Group, then class
 -5.6   4.2  10.5  -1.5  22.2  14.9 -12.7  60.6 -28.3  -3.1  -5.9   0.2  -9.5  -0.6  -3.8   3.5  10.2  -0.3  13.1 -21.6  -0.2   8.3   3.7  10.2 -15.3  -3.8  -8.3  12.3  -2.9   1.3  17.7   9.2 : <38> P
-19.5  -2.0  22.3 -25.7  16.4   4.5 -25.0  35.8 -48.1  -2.9   2.3   7.0   4.1  10.2   6.1  14.5  18.9  -7.2   6.7  25.4 -11.5  22.4   6.2  -3.8  -5.2 -12.5 -14.7  13.4  20.0   3.3  21.4  21.3 : <32> A
 -6.0 -11.9   4.0 -23.0  11.2   5.7 -25.1   9.8 -23.5  -7.9   0.5   7.4  13.0  12.4   5.6   2.4   8.9 -18.8  -4.4  20.9   2.2  14.4   1.9   9.3  -4.6  -9.9 -20.0  17.4  12.2   7.5  13.6  23.9 : <32> D
-10.8 -14.3  15.9 -12.3  10.2  -1.4 -34.8  30.5 -46.4  -7.9  -5.7  12.9   1.8  13.9   5.4   6.9  14.4  -4.1  -5.7  29.5  -1.3  23.6   4.0  12.4  -2.3 -22.5 -12.7  23.5   6.9   4.7  19.3  26.5 : <32> N
-10.6  -2.9   7.7 -20.5  18.0   2.3 -24.7  40.3 -38.7  -2.2   2.8   8.7   4.2  17.9   7.3  12.8  17.8  -4.8   8.4  14.7 -17.2  14.9  -0.7  12.9  -3.6 -15.5  -9.7  12.2   9.6   7.1  11.9  22.4 : <32> D
-14.2   2.0  12.5 -10.2  17.9   5.3 -32.0  47.4 -50.1  -2.3 -22.2   4.7   5.2   7.6   5.0   6.0  15.9   9.8   2.4  23.5  -7.8  17.3  -0.7  -5.8   0.8 -28.3 -10.1  15.5  21.1   0.0  24.0  18.4 : <32> A
-15.7  -2.4  16.1 -15.0  16.5   4.9 -33.6  44.1 -52.3  -9.1   8.9  10.0  -1.3  18.2  12.8  12.6  15.2 -16.4  11.1  34.4 -14.2  16.5  -0.6   4.5 -11.6 -13.4  -9.7  13.4  18.6   2.1  15.8  25.3 : <32> D
-16.9  19.5  13.0   3.0  26.2   5.8   3.0  79.4 -31.9  -3.3  -6.3  -4.7  -4.4 -11.0   0.1   3.6   5.9  -7.2   2.1 -15.8 -18.2  -4.1   0.1  -5.8 -10.8  -4.6  -7.3   6.7 -10.7  -6.6  10.2   4.9 : <38> X
-20.6   0.0  24.1 -12.1  20.5   4.2 -19.1  55.1 -58.0 -13.7  11.7  12.2  -1.3  10.1   4.0  15.0  11.1  -8.1   4.7  33.7 -17.6  19.1   1.9  -6.9 -10.1 -14.0  -9.7  18.4  14.1  -3.2  16.2  26.8 : <32> A
-20.9 -22.8  21.1 -25.6  10.4   9.2 -26.6  33.4 -52.6  -6.2  -0.2   2.6  -5.6   9.5  13.4  14.4  15.2  -9.6  -2.6  37.3  -7.6  18.3   3.4   6.1  -5.0 -12.8 -13.5  18.6   6.1   5.0  11.7  22.8 : <32> N
-13.6  14.8   8.6   7.0  25.9   4.4 -11.4  60.8 -34.9 -10.8 -28.0  -3.3 -11.6 -11.9  -4.6   2.3  10.7   7.1  17.2 -25.2  -9.0   5.8   2.2  -2.9  -7.8 -19.8 -17.8   6.1   3.2  -8.1  13.9  -2.1 : <38> X
-16.8  11.3  19.1  18.1  26.5   4.0 -12.6  80.3 -52.5 -10.1  -8.6  -0.7  -4.3 -11.1   1.0   7.3   7.1   7.5  16.9 -17.2  -9.2   8.1   6.2  -6.9 -14.7 -10.5  -7.3  12.8  -5.7  -8.5  15.7   7.0 : <38> G
-15.8  -5.7  21.9  -9.4  13.1   9.5 -32.3  36.1 -46.7 -12.0   5.6  14.4  -0.2   2.0   8.6  11.8  13.0   4.8   4.8   3.2 -10.7  17.6   1.7  -2.9  -3.3 -14.6 -11.8  23.0  23.6  -1.3  17.4  24.8 : <32> A
 -8.9 -18.9  19.9 -14.4   5.3  11.2 -31.7  25.7 -26.9 -11.4  12.1   7.6  -4.8   5.7   5.1  14.0  25.4  -3.8  -1.5  16.5  -2.0  25.1   1.9   6.6  -4.6  -9.2   1.6  16.0  14.7   6.1  13.5  20.2 : <32> D
-16.2  -9.3  10.0 -15.5  19.9   0.3 -17.1  31.5 -41.8 -11.5  -1.4   2.0  -5.1  11.6   1.5  13.6   6.2  -3.4   9.4  24.6  -8.8  11.4   8.0   4.8  -5.1  -2.1  -6.5  14.0   5.7  -3.9  13.4  14.8 : <32> N
-17.6   1.5  18.0 -16.5  14.2  -7.1 -26.6  46.9 -56.5  -6.6  -2.8   9.9   4.0  12.2  16.6   8.7  18.4 -13.9  18.0  22.3 -14.2  24.6   0.5 -12.8   1.4 -24.1 -18.3   9.7  15.2   1.9  12.9  20.2 : <32> A
